Below are the code and all the weights of a small trained network. Each question names an input and a target symbol and asks about switching units off, where a switched-off unit gives its printed mean instead of its output.

import numpy as np


def w(rows, s, z=0):
    codes = np.array(rows[::2]) - 128.0
    scale = np.full(codes.shape[1], s)
    scale[-1] = z or s
    return codes * scale


def norm(h):
    return h / np.sqrt((h * h).mean(-1, keepdims=True) + 1e-5)


def softmax(a):
    e = np.exp(a - a.max(-1, keepdims=True))
    return e / e.sum(-1, keepdims=True)


def log_softmax(a):
    a = a - a.max(-1, keepdims=True)
    return a - np.log(np.exp(a).sum(-1, keepdims=True))


def net(x, mask):
    ids = ['ΛΞΨΩαβγζθτφ'.index(c) for c in x.split()]
    T = len(ids)
    res = E[ids] + P[:T]
    u = 0
    for l in range(3):
        r = norm(res)
        for j in range(2):
            rows = slice(3 * j, 3 * j + 3)
            q, k, v = (r @ M[l][rows].T for M in (Q, K, V))
            z = softmax(np.where(np.tri(T) > 0, q @ k.T / 3**0.5, -1e9)) @ v
            o = O[l][rows]
            res = res + np.where(mask[u + j], z, o[:, -1]) @ o[:, :-1]
        u += 2
    return log_softmax(norm(res)[-1] @ U[:, :-1].T + U[:, -1])


Q, K, V, O = {}, {}, {}, {}
E = w([
[143,95,150,92,105,246,112],'Λ',
[71,130,186,73,128,161,96],'Ξ',
[184,158,42,60,178,138,136],'Ψ',
[94,189,110,53,163,106,103],'Ω',
[251,158,69,49,91,158,114],'α',
[3,126,200,173,118,162,137],'β',
[147,214,78,151,114,198,123],'γ',
[110,178,5,47,140,157,130],'ζ',
[174,97,149,53,179,144,103],'θ',
[149,176,135,120,100,72,100],'τ',
[127,139,126,118,26,160,114],'φ',
],0.0016)
P = w([
[92,136,49,133,179,113,113],'0',
[138,116,132,111,79,98,21],'1',
[221,109,211,226,111,98,84],'2',
[117,186,120,143,170,156,26],'3',
[137,47,102,155,75,78,67],'4',
[184,179,208,167,139,147,91],'5',
[81,133,91,78,111,118,105],'6',
[191,105,189,113,67,78,120],'7',
[118,207,136,105,149,157,110],'8',
[108,101,110,73,60,91,130],'9',
[132,202,199,96,138,154,176],'10',
[82,100,107,50,57,93,177],'11',
[129,202,187,80,124,130,229],'12',
[76,183,109,6,114,80,167],'13',
],0.0024)
Q[0] = w([
[143,96,95,178,133,152,159],'0.h0',
[119,146,87,131,165,129,131],'0.h0',
[132,127,131,195,161,119,146],'0.h0',
[39,126,46,84,110,138,60],'0.h1',
[114,109,134,46,46,94,141],'0.h1',
[128,251,204,46,117,183,176],'0.h1',
],0.011)
K[0] = w([
[136,133,139,125,125,145,46],'0.h0',
[160,116,136,155,148,125,117],'0.h0',
[135,96,113,131,123,120,71],'0.h0',
[163,182,174,157,171,155,189],'0.h1',
[90,185,138,56,136,165,198],'0.h1',
[129,91,138,82,75,97,246],'0.h1',
],0.012)
V[0] = w([
[165,116,141,79,43,3,84],'0.h0',
[89,2,110,53,104,132,153],'0.h0',
[143,188,132,83,94,199,43],'0.h0',
[198,151,86,132,186,84,144],'0.h1',
[140,167,79,175,15,115,157],'0.h1',
[178,91,104,97,118,233,155],'0.h1',
],0.0045)
O[0] = w([
[78,101,144,52,188,225,121,157],'0.h0',
[168,141,52,142,169,194,68,86],'0.h0',
[88,137,206,120,144,65,56,254],'0.h0',
[163,61,211,142,155,148,196,104],'0.h1',
[103,3,78,115,91,76,117,147],'0.h1',
[123,130,145,205,213,44,90,137],'0.h1',
],0.0047,0.0037)
Q[1] = w([
[134,137,96,193,144,178,116],'1.h0',
[106,114,94,135,178,149,123],'1.h0',
[110,163,167,85,131,72,98],'1.h0',
[163,87,35,212,133,198,171],'1.h1',
[182,96,49,254,165,175,192],'1.h1',
[199,63,53,249,131,217,192],'1.h1',
],0.0074)
K[1] = w([
[139,74,173,130,57,169,29],'1.h0',
[191,96,126,168,86,114,88],'1.h0',
[83,160,69,118,137,56,166],'1.h0',
[78,134,254,25,112,80,9],'1.h1',
[79,164,229,6,100,131,27],'1.h1',
[41,160,220,42,109,99,17],'1.h1',
],0.0053)
V[1] = w([
[151,90,205,132,108,246,108],'1.h0',
[43,131,83,32,215,68,201],'1.h0',
[8,164,157,32,186,137,118],'1.h0',
[205,205,102,163,218,123,82],'1.h1',
[196,125,160,155,116,157,253],'1.h1',
[92,199,107,154,77,188,126],'1.h1',
],0.0035)
O[1] = w([
[163,190,86,140,142,46,156,70],'1.h0',
[148,120,192,187,98,172,4,159],'1.h0',
[207,116,201,198,113,127,97,253],'1.h0',
[104,58,104,81,146,109,188,210],'1.h1',
[143,115,99,154,120,207,185,137],'1.h1',
[85,154,184,91,165,146,135,132],'1.h1',
],0.0047,0.0025)
Q[2] = w([
[95,146,179,1,124,78,39],'2.h0',
[154,164,42,217,63,194,168],'2.h0',
[94,121,210,52,96,162,86],'2.h0',
[156,101,211,158,150,75,67],'2.h1',
[124,172,124,218,18,148,144],'2.h1',
[148,159,129,124,182,150,149],'2.h1',
],0.0056)
K[2] = w([
[118,86,70,210,113,111,104],'2.h0',
[71,157,222,63,119,116,130],'2.h0',
[126,89,115,255,147,161,160],'2.h0',
[161,120,98,170,70,83,203],'2.h1',
[36,102,55,151,199,126,117],'2.h1',
[115,134,134,143,99,117,77],'2.h1',
],0.0061)
V[2] = w([
[105,173,99,228,168,179,172],'2.h0',
[158,159,57,181,185,117,102],'2.h0',
[66,155,207,182,143,74,147],'2.h0',
[105,137,54,113,196,119,182],'2.h1',
[255,124,116,84,98,70,105],'2.h1',
[201,183,143,142,154,176,94],'2.h1',
],0.0048)
O[2] = w([
[131,98,172,71,1,92,71,33],'2.h0',
[76,111,200,148,62,69,142,64],'2.h0',
[213,154,78,102,72,132,211,210],'2.h0',
[214,145,213,170,164,150,74,5],'2.h1',
[16,134,147,229,146,192,228,127],'2.h1',
[61,91,167,71,179,133,158,84],'2.h1',
],0.004,0.0029)
U = w([
[96,70,106,215,158,117,210,153],'Λ',
[182,54,148,197,108,177,57,148],'Ξ',
[157,208,148,51,124,146,60,75],'Ψ',
[89,197,108,194,176,51,61,136],'Ω',
[64,85,110,36,98,183,226,94],'α',
[206,92,203,174,160,159,172,135],'β',
[98,163,203,145,51,211,140,178],'γ',
[167,210,148,123,212,150,212,121],'ζ',
[144,75,134,125,63,2,166,161],'θ',
[168,197,20,124,59,147,142,208],'τ',
[56,50,22,90,147,117,64,6],'φ',
],0.0063,0.0019)

Each question gives the input, a string of symbols that net reads in full, and the target symbol t.
The units are the heads (3 rows each of Q, K, V and O). Each row of codes is followed by its name. A weight is (code - 128) times the scale printed after its matrix; where a second scale follows, it is the last column's (O and U).
mask holds one flag per head, layer by layer. A switched-off head (its flag False) gives its mean, the last column of its rows in O, instead of its output. The means were averaged over made-up inputs and are rounded, as every weight is.
A unit's drop is (log p(t) with every unit on - log p(t) with that unit switched off) / (log p(t) with every unit on - log p(t) with every unit switched off).
The circuit of an input: a set's keep is (log p(t) with only the set's units on - log p(t) with every unit switched off) / (log p(t) with every unit on - log p(t) with every unit switched off). Starting from all 6 units, units are removed one at a time, each time the one whose removal leaves the highest keep (on an exact tie, the one counted first), for as long as the keep stays at least 0.8.
circuit, biggest first: the units of the circuit, biggest drop first
unit that matters most: the unit with the biggest drop
which heads matter: for each layer, one digit per head in row order, 1 if its drop is at least 0.15 and else 0, layers parted by /
input φ ζ α τ β γ Ξ Λ ζ θ, target Ω: unit that matters most	1.h1
input β τ τ β, target Ψ: circuit, biggest first	(0.h0; 2.h1; 1.h0)
input γ Λ Ξ γ β β β β, target τ: which heads matter	10 / 00 / 00
input γ γ Ψ φ ζ γ Ξ Ψ Λ φ τ, target τ: circuit, biggest first	(0.h0; 2.h0; 1.h0; 2.h1)
input Ω τ τ Λ, target α: circuit, biggest first	(0.h1; 2.h1)
input Λ γ Ψ τ τ γ Ψ τ θ Ψ θ β ζ Ω, target θ: which heads matter	11 / 01 / 10
input α ζ Ω α Λ Ω Λ Ω, target Ω: which heads matter	11 / 00 / 00
input α β Ψ Ξ β Λ β, target Λ: circuit, biggest first	(2.h1; 1.h1; 0.h1)
input τ Ξ Ξ β Λ τ γ, target γ: which heads matter	11 / 11 / 00
input τ γ Λ Λ τ τ Ω Ψ, target γ: circuit, biggest first	(1.h1; 0.h1; 1.h0; 2.h1)
input Λ α Λ, target θ: which heads matter	11 / 10 / 10
input γ ζ φ θ ζ Ψ γ τ Λ γ τ Ω θ φ, target τ: circuit, biggest first	(0.h0; 2.h1; 1.h0; 2.h0)
input γ φ φ φ Ψ α φ Λ, target τ: circuit, biggest first	(0.h0; 1.h0; 2.h1; 2.h0)
input τ Ψ τ φ, target γ: circuit, biggest first	(1.h1; 0.h0; 0.h1)
input ζ Ω θ ζ φ τ α γ τ γ Λ β, target Ω: circuit, biggest first	(0.h1)
input Ω Λ α Λ τ β τ φ, target α: which heads matter	11 / 00 / 01
input β τ Λ Λ τ ζ Λ, target Ψ: circuit, biggest first	(0.h0; 1.h0; 2.h1; 1.h1)
input Λ Λ Λ Ω τ φ β γ Ω φ θ θ φ, target θ: which heads matter	11 / 11 / 10
input α Λ γ γ β Ω β τ ζ θ Ψ, target Λ: circuit, biggest first	(1.h1; 2.h1; 0.h1)
input φ τ Ω τ Λ θ β, target Ω: circuit, biggest first	(1.h1)
input Λ φ β Λ τ Ψ τ φ Ψ, target θ: circuit, biggest first	(0.h0; 2.h0)
input τ Λ θ Ξ Λ ζ γ θ Ξ Ω β θ, target γ: circuit, biggest first	(1.h1; 1.h0; 0.h1; 2.h1)
input Λ γ Λ Ξ, target θ: which heads matter	11 / 00 / 10
input Ω γ α γ τ θ β τ τ Ψ, target α: which heads matter	11 / 10 / 01
input γ β Ψ φ τ τ γ Ω Ψ Ω ζ Ψ, target τ: which heads matter	10 / 11 / 11
input τ φ Ω θ γ τ Λ τ τ τ γ γ, target γ: which heads matter	10 / 11 / 01
input β Ξ α β β Ψ γ τ β Λ, target Ψ: which heads matter	11 / 11 / 01
